Below are the code and all the weights of a small trained network. Each question names an input and a target symbol and asks about switching units off, where a switched-off unit gives its printed mean instead of its output.

import numpy as np


def w(rows, s, z=0):
    codes = np.array(rows[::2]) - 128.0
    scale = np.full(codes.shape[1], s)
    scale[-1] = z or s
    return codes * scale


def f(y):
    return y / 2 * (1 + np.tanh(0.7978845608 * (y + 0.044715 * y**3)))


def softmax(a):
    e = np.exp(a - a.max(-1, keepdims=True))
    return e / e.sum(-1, keepdims=True)


def log_softmax(a):
    a = a - a.max(-1, keepdims=True)
    return a - np.log(np.exp(a).sum(-1, keepdims=True))


def net(x, mask):
    ids = ['αβγδεθμξσω'.index(c) for c in x.split()]
    T = len(ids)
    res = E[ids] + P[:T]
    u = 0
    for l in range(2):
        q, k, v = (res @ M[l].T for M in (Q, K, V))
        z = softmax(np.where(np.tri(T) > 0, q @ k.T / 2**0.5, -1e9)) @ v
        res = res + np.where(mask[u], z, O[l][:, -1]) @ O[l][:, :-1]
        u += 1
        y = f(res @ A[l][:, :-1].T + A[l][:, -1])
        res = res + np.where(mask[u : u + 8], y, B[l][:, -1]) @ B[l][:, :-1]
        u += 8
    return log_softmax(res[-1] @ U[:, :-1].T + U[:, -1])


Q, K, V, O, A, B = {}, {}, {}, {}, {}, {}
E = w([
[167,41,210,205,168],'α',
[146,160,138,141,167],'β',
[70,161,49,123,58],'γ',
[173,42,137,125,47],'δ',
[92,75,45,187,56],'ε',
[141,63,28,201,179],'θ',
[208,201,140,88,72],'μ',
[89,130,150,26,249],'ξ',
[52,140,52,163,177],'σ',
[124,173,144,167,132],'ω',
],0.012)
P = w([
[38,254,169,253,151],'0',
[99,203,125,162,162],'1',
[124,177,110,138,157],'2',
[137,157,102,118,146],'3',
[145,142,100,106,133],'4',
[155,133,105,97,122],'5',
[162,125,106,90,112],'6',
[170,117,103,86,111],'7',
[171,109,100,78,108],'8',
[175,102,101,66,90],'9',
[179,97,102,64,97],'10',
],0.0063)
Q[0] = w([
[228,254,83,121,108],'L0H0',
[223,119,143,50,106],'L0H0',
],0.0089)
K[0] = w([
[254,190,98,160,34],'L0H0',
[175,197,245,34,139],'L0H0',
],0.0076)
V[0] = w([
[254,169,132,153,51],'L0H0',
[145,228,90,143,44],'L0H0',
],0.0056)
O[0] = w([
[2,228,192,57,156,220],'L0H0',
[117,251,179,121,84,253],'L0H0',
],0.0044,0.0031)
A[0] = w([
[93,92,89,168,163,196],'L0N0',
[171,70,139,137,74,158],'L0N1',
[150,120,120,133,154,250],'L0N2',
[7,138,123,99,143,143],'L0N3',
[147,148,154,119,138,231],'L0N4',
[90,156,160,122,150,168],'L0N5',
[117,134,145,130,153,146],'L0N6',
[102,111,127,183,107,39],'L0N7',
],0.015,0.0017)
B[0] = w([
[182,106,68,150,130,226],'L0N0',
[79,182,158,153,161,154],'L0N1',
[136,85,122,97,158,173],'L0N2',
[82,189,141,195,161,220],'L0N3',
[156,153,153,109,127,254],'L0N4',
[136,245,171,154,131,237],'L0N5',
[128,144,136,122,155,152],'L0N6',
[159,85,115,142,87,130],'L0N7',
],0.012,0.0035)
Q[1] = w([
[72,159,134,163,74],'L1H0',
[253,94,172,30,51],'L1H0',
],0.0031)
K[1] = w([
[114,106,228,131,153],'L1H0',
[254,211,149,117,65],'L1H0',
],0.0047)
V[1] = w([
[15,56,152,191,141],'L1H0',
[11,60,97,207,253],'L1H0',
],0.0052)
O[1] = w([
[128,174,178,182,71,3],'L1H0',
[127,254,175,142,114,39],'L1H0',
],0.0089,0.0057)
A[1] = w([
[138,92,99,155,67,139],'L1N0',
[146,2,92,126,121,3],'L1N1',
[67,124,96,130,40,236],'L1N2',
[154,29,99,93,139,117],'L1N3',
[186,126,135,135,146,207],'L1N4',
[159,104,90,83,134,197],'L1N5',
[132,132,130,126,113,107],'L1N6',
[124,165,195,119,149,60],'L1N7',
],0.014,0.0048)
B[1] = w([
[176,99,111,59,72,144],'L1N0',
[200,234,141,38,166,186],'L1N1',
[68,120,134,105,91,148],'L1N2',
[88,58,144,254,54,230],'L1N3',
[133,99,152,121,143,206],'L1N4',
[72,94,109,111,181,254],'L1N5',
[136,138,118,134,133,119],'L1N6',
[173,131,138,131,12,186],'L1N7',
],0.011,0.0077)
U = w([
[128,123,135,147,104,12],'α',
[222,97,92,144,112,25],'β',
[191,207,200,105,91,253],'γ',
[172,80,220,218,116,102],'δ',
[130,166,125,3,236,86],'ε',
[137,124,113,157,106,47],'θ',
[114,167,42,219,153,70],'μ',
[47,38,132,150,121,245],'ξ',
[132,98,116,132,12,61],'σ',
[39,154,138,154,74,42],'ω',
],0.0073,0.0045)

Each question gives the input, a string of symbols that net reads in full, and the target symbol t.
The units are the heads (2 rows each of Q, K, V and O) and the neurons (one row each of A and B). Each row of codes is followed by its name. A weight is (code - 128) times the scale printed after its matrix; where a second scale follows, it is the last column's (O, A, B and U).
mask holds one flag per unit, layer by layer, with each layer's heads first. A switched-off unit (its flag False) gives its mean, the last column of its rows in O or B, instead of its output. The means were averaged over made-up inputs and are rounded, as every weight is.
A unit's drop is (log p(t) with every unit on - log p(t) with that unit switched off) / (log p(t) with every unit on - log p(t) with every unit switched off).
The circuit of an input: a set's keep is (log p(t) with only the set's units on - log p(t) with every unit switched off) / (log p(t) with every unit on - log p(t) with every unit switched off). Starting from the 12 units with the biggest drops (on a tie, the unit counted first), units are removed one at a time, each time the one whose removal leaves the highest keep (on an exact tie, the one counted first), for as long as the keep stays at least 0.8.
units of the circuit, in order: the units of the circuit, biggest drop first
most important unit: the unit with the biggest drop
top k neurons: the k neurons with the biggest drops, biggest first
top k neurons in layer l: the k neurons of layer l with the biggest drops, biggest first
drop of u: that unit's drop, to one decimal
input δ ω μ μ μ δ α μ σ β ξ, target γ: top 3 neurons in layer 0	L0N3, L0N5, L0N0
input μ δ ξ ω ξ σ α θ ξ δ, target γ: top 3 neurons in layer 1	L1N3, L1N5, L1N7
input α σ ε, target σ: top 2 neurons	L1N0, L0N7
input σ μ ξ ξ σ ξ, target ξ: top neuron	L0N1
input θ α μ β μ, target ε: top 3 neurons	L1N3, L0N3, L0N0
input μ α β μ μ σ μ γ, target ω: units of the circuit, in order	L0N3, L1N2, L0H0, L1H0
input β μ ξ, target γ: top 2 neurons	L0N3, L1N7
input ξ ξ γ, target ω: top 2 neurons	L1N2, L0N3
input μ σ μ μ δ β θ σ μ, target ξ: units of the circuit, in order	L1H0, L1N3, L0N3, L1N5
input μ ξ μ β μ μ β, target ε: top 2 neurons in layer 0	L0N1, L0N4
input μ μ μ β ε, target σ: top 2 neurons in layer 0	L0N7, L0N5
input μ μ μ γ θ, target β: top 2 neurons in layer 1	L1N3, L1N1
input σ δ μ ω θ ω ξ β ξ μ, target ε: top 2 neurons	L0N0, L1N3
input β θ μ μ μ ξ ξ ω μ μ β, target ε: most important unit	L0H0
input σ σ δ μ ω, target γ: top 3 neurons in layer 1	L1N3, L1N5, L1N7
input δ μ μ ξ β μ μ, target ξ: drop of L1N3	0.4
input μ θ δ ξ μ β, target γ: drop of L1N3	0.3
input β σ ω, target γ: drop of L1N5	0.4
